Below is a small trained network, with its code and all its weights. Each question gives an input and a class and asks what happens when units are switched off, that is, made to give their printed mean instead of their output.

import numpy as np


def w(rows, s, z=0):
    codes = np.array(rows[::2]) - 128.0
    scale = np.full(codes.shape[1], s)
    scale[-1] = z or s
    return codes * scale


def f(y):
    return np.maximum(y, 0)


def log_softmax(a):
    a = a - a.max(-1, keepdims=True)
    return a - np.log(np.exp(a).sum(-1, keepdims=True))


def net(x, mask):
    res = np.array(x, float).reshape(1, 7) / 4 @ E
    y = f(res @ A[0][:, :-1].T + A[0][:, -1])
    res = res + np.where(mask, y, B[0][:, -1]) @ B[0][:, :-1]
    return log_softmax(res[-1] @ U[:, :-1].T + U[:, -1])


A, B = {}, {}
E = w([
[126,131,127,130,118,135,128,137,134,128,128,126],'x0',
[136,129,123,128,127,139,122,117,131,130,122,140],'x1',
[138,129,124,128,127,138,122,115,129,131,121,139],'x2',
[205,115,101,162,148,110,126,148,174,2,39,83],'x3',
[51,143,91,91,73,132,45,34,147,62,194,92],'x4',
[54,183,94,125,76,51,69,117,130,193,1,110],'x5',
[125,200,39,121,151,75,86,217,78,85,165,230],'x6',
],0.0094)
A[0] = w([
[92,161,101,118,175,126,115,158,136,105,134,178,76],'N1',
[89,130,111,137,107,135,124,141,147,154,71,125,57],'N2',
[82,113,110,116,108,122,116,85,129,64,166,127,61],'N3',
[152,146,113,119,139,126,105,161,109,110,129,140,50],'N4',
[122,152,126,127,121,142,127,115,135,109,155,112,86],'N5',
[127,121,121,142,114,136,127,146,156,129,137,129,87],'N6',
[186,145,116,132,145,110,130,142,137,18,77,92,138],'N7',
[170,115,126,128,143,151,165,128,117,96,202,145,68],'N8',
[155,127,142,135,117,118,118,130,124,72,102,120,150],'N9',
[144,137,93,123,129,88,108,167,108,101,159,188,61],'N10',
[122,150,78,128,121,99,106,195,111,98,162,205,16],'N11',
[105,167,104,128,130,117,116,148,131,96,161,149,78],'N12',
[134,146,132,98,131,133,126,130,123,203,182,131,131],'N13',
[106,113,113,132,111,127,128,131,118,203,182,136,117],'N14',
[124,148,122,131,112,127,100,88,123,120,161,123,77],'N15',
[76,149,122,114,127,134,71,64,138,71,176,101,59],'N16',
[76,151,117,121,109,63,111,142,113,165,36,123,95],'N17',
[142,105,114,132,123,139,132,132,145,58,82,124,131],'N18',
[105,155,109,125,129,94,94,103,115,157,75,129,111],'N19',
[139,93,117,128,127,138,124,131,171,89,99,102,131],'N20',
[115,122,136,131,109,155,140,117,109,179,169,175,148],'N21',
[92,133,108,147,134,136,121,102,118,111,145,107,100],'N22',
[149,142,131,117,123,141,125,115,99,167,146,108,80],'N23',
[209,123,158,133,165,132,205,230,114,221,73,152,6],'N24',
[131,83,181,124,120,183,167,58,169,169,109,31,5],'N25',
[141,125,120,133,116,141,118,125,105,120,113,127,70],'N26',
[107,141,150,130,122,138,132,126,128,180,185,149,127],'N27',
[146,123,134,120,130,115,132,139,137,66,94,131,139],'N28',
[192,98,158,129,144,190,169,152,138,73,253,150,55],'N29',
[112,133,115,124,88,123,127,107,132,78,150,92,75],'N30',
[86,126,131,131,139,126,120,130,142,211,182,150,150],'N31',
],0.014,0.0032)
B[0] = w([
[167,104,172,121,93,141,159,143,99,123,153,93,182],'N1',
[172,129,110,109,139,116,105,137,131,123,107,72,167],'N2',
[121,113,122,134,74,131,99,146,177,125,142,188,182],'N3',
[147,105,150,125,120,103,133,103,105,141,148,127,162],'N4',
[125,99,108,126,116,97,122,110,136,129,115,144,148],'N5',
[116,122,135,122,129,106,128,110,122,120,113,135,131],'N6',
[27,148,113,120,190,157,187,118,94,121,112,165,229],'N7',
[128,138,124,138,104,134,105,149,163,123,70,42,199],'N8',
[65,108,143,128,154,126,144,148,123,133,119,127,174],'N9',
[178,143,174,160,111,136,151,121,98,151,164,129,198],'N10',
[186,123,198,142,109,124,163,97,79,144,161,115,215],'N11',
[165,127,154,129,107,121,137,111,99,144,153,132,176],'N12',
[70,130,119,142,160,129,179,135,116,107,114,135,182],'N13',
[92,122,117,116,199,136,155,125,102,112,105,151,182],'N14',
[147,98,95,123,140,121,109,127,151,114,153,147,159],'N15',
[140,117,99,136,92,125,79,149,188,126,163,223,201],'N16',
[146,156,102,120,134,136,90,122,159,135,58,32,218],'N17',
[82,128,119,113,174,99,164,156,105,120,142,135,187],'N18',
[135,130,113,126,136,122,110,152,157,132,81,63,188],'N19',
[87,138,130,127,162,142,156,122,102,129,134,148,174],'N20',
[66,133,130,115,173,119,153,135,107,122,133,145,184],'N21',
[149,113,102,127,129,157,123,94,137,134,105,177,153],'N22',
[140,143,131,132,147,136,153,143,117,114,139,147,147],'N23',
[132,90,78,126,65,133,54,112,204,107,189,252,245],'N24',
[228,137,218,152,82,114,171,120,41,151,191,108,217],'N25',
[107,109,148,119,135,97,126,140,136,124,134,114,133],'N26',
[68,128,122,125,168,143,161,138,112,123,128,135,181],'N27',
[67,136,137,129,157,130,145,143,126,118,148,124,177],'N28',
[155,161,82,105,138,107,67,127,160,151,31,23,252],'N29',
[137,107,96,124,131,143,104,109,155,123,137,165,165],'N30',
[37,142,127,126,164,130,167,135,120,99,119,126,192],'N31',
],0.018,0.02)
U = w([
[3,161,117,121,218,153,205,140,80,78,113,157,177],'0',
[144,189,85,111,123,117,78,131,157,137,20,31,146],'1',
[119,83,75,138,70,142,74,107,186,92,168,235,174],'2',
[182,148,219,171,93,120,186,85,39,153,169,114,4],'3',
],0.007,0.0016)

Each question gives the input, the list of numbers given to net, and the class t.
The units are the neurons (one row each of A and B). Each row of codes is followed by its name. A weight is (code - 128) times the scale printed after its matrix; where a second scale follows, it is the last column's (A, B and U).
mask holds one flag per neuron, in row order. A switched-off neuron (its flag False) gives its mean, the last column of its row in B, instead of its output. The means were averaged over made-up inputs and are rounded, as every weight is.
A unit's drop is (log p(t) with every unit on - log p(t) with that unit switched off) / (log p(t) with every unit on - log p(t) with every unit switched off).
The circuit of an input: a set's keep is (log p(t) with only the set's units on - log p(t) with every unit switched off) / (log p(t) with every unit on - log p(t) with every unit switched off). Starting from the 12 units with the biggest drops (on a tie, the unit counted first), units are removed one at a time, each time the one whose removal leaves the highest keep (on an exact tie, the one counted first), for as long as the keep stays at least 0.8.
circuit, biggest first: the units of the circuit, biggest drop first
k most important neurons: the k neurons with the biggest drops, biggest first
drop when u is switched off: that unit's drop, to one decimal
input [-7,1,-2,6,-8,-3,4], class 2: circuit, biggest first => (N24)
input [2,8,8,6,2,3,-6], class 0: 2 most important neurons => (N7 N11)
input [6,6,-6,-5,0,-6,5], class 1: 4 most important neurons => (N29 N8 N7 N25)
input [7,-7,-3,-3,-2,0,-4], class 3: 3 most important neurons => (N25 N7 N18)
input [-7,-5,1,0,7,-7,3], class 1: 2 most important neurons => (N29 N24)
input [-1,6,-1,6,7,0,-5], class 2: 4 most important neurons => (N16 N3 N30 N31)
input [6,-6,3,3,5,-6,-2], class 1: 2 most important neurons => (N29 N24)
input [-1,3,-5,-2,-3,7,6], class 1: 3 most important neurons => (N17 N25 N19)
input [-2,-1,6,2,-7,-8,1], class 1: 2 most important neurons => (N29 N8)
input [5,8,-1,2,-7,6,0], class 2: 3 most important neurons => (N24 N29 N8)
input [-2,8,-1,2,4,-3,2], class 2: 2 most important neurons => (N17 N16)
input [-3,-8,2,7,6,2,-3], class 0: 2 most important neurons => (N24 N7)
input [8,7,-5,-4,-3,-6,6], class 1: 3 most important neurons => (N29 N25 N8)
input [4,0,3,4,-6,4,-8], class 3: circuit, biggest first => (N25)
input [-8,-8,0,-5,5,-6,1], class 1: drop when N8 is switched off => 0.5
input [-3,7,-2,1,2,3,5], class 3: drop when N29 is switched off => 0.3
input [0,7,3,-2,-4,6,4], class 1: drop when N18 is switched off => 0.0
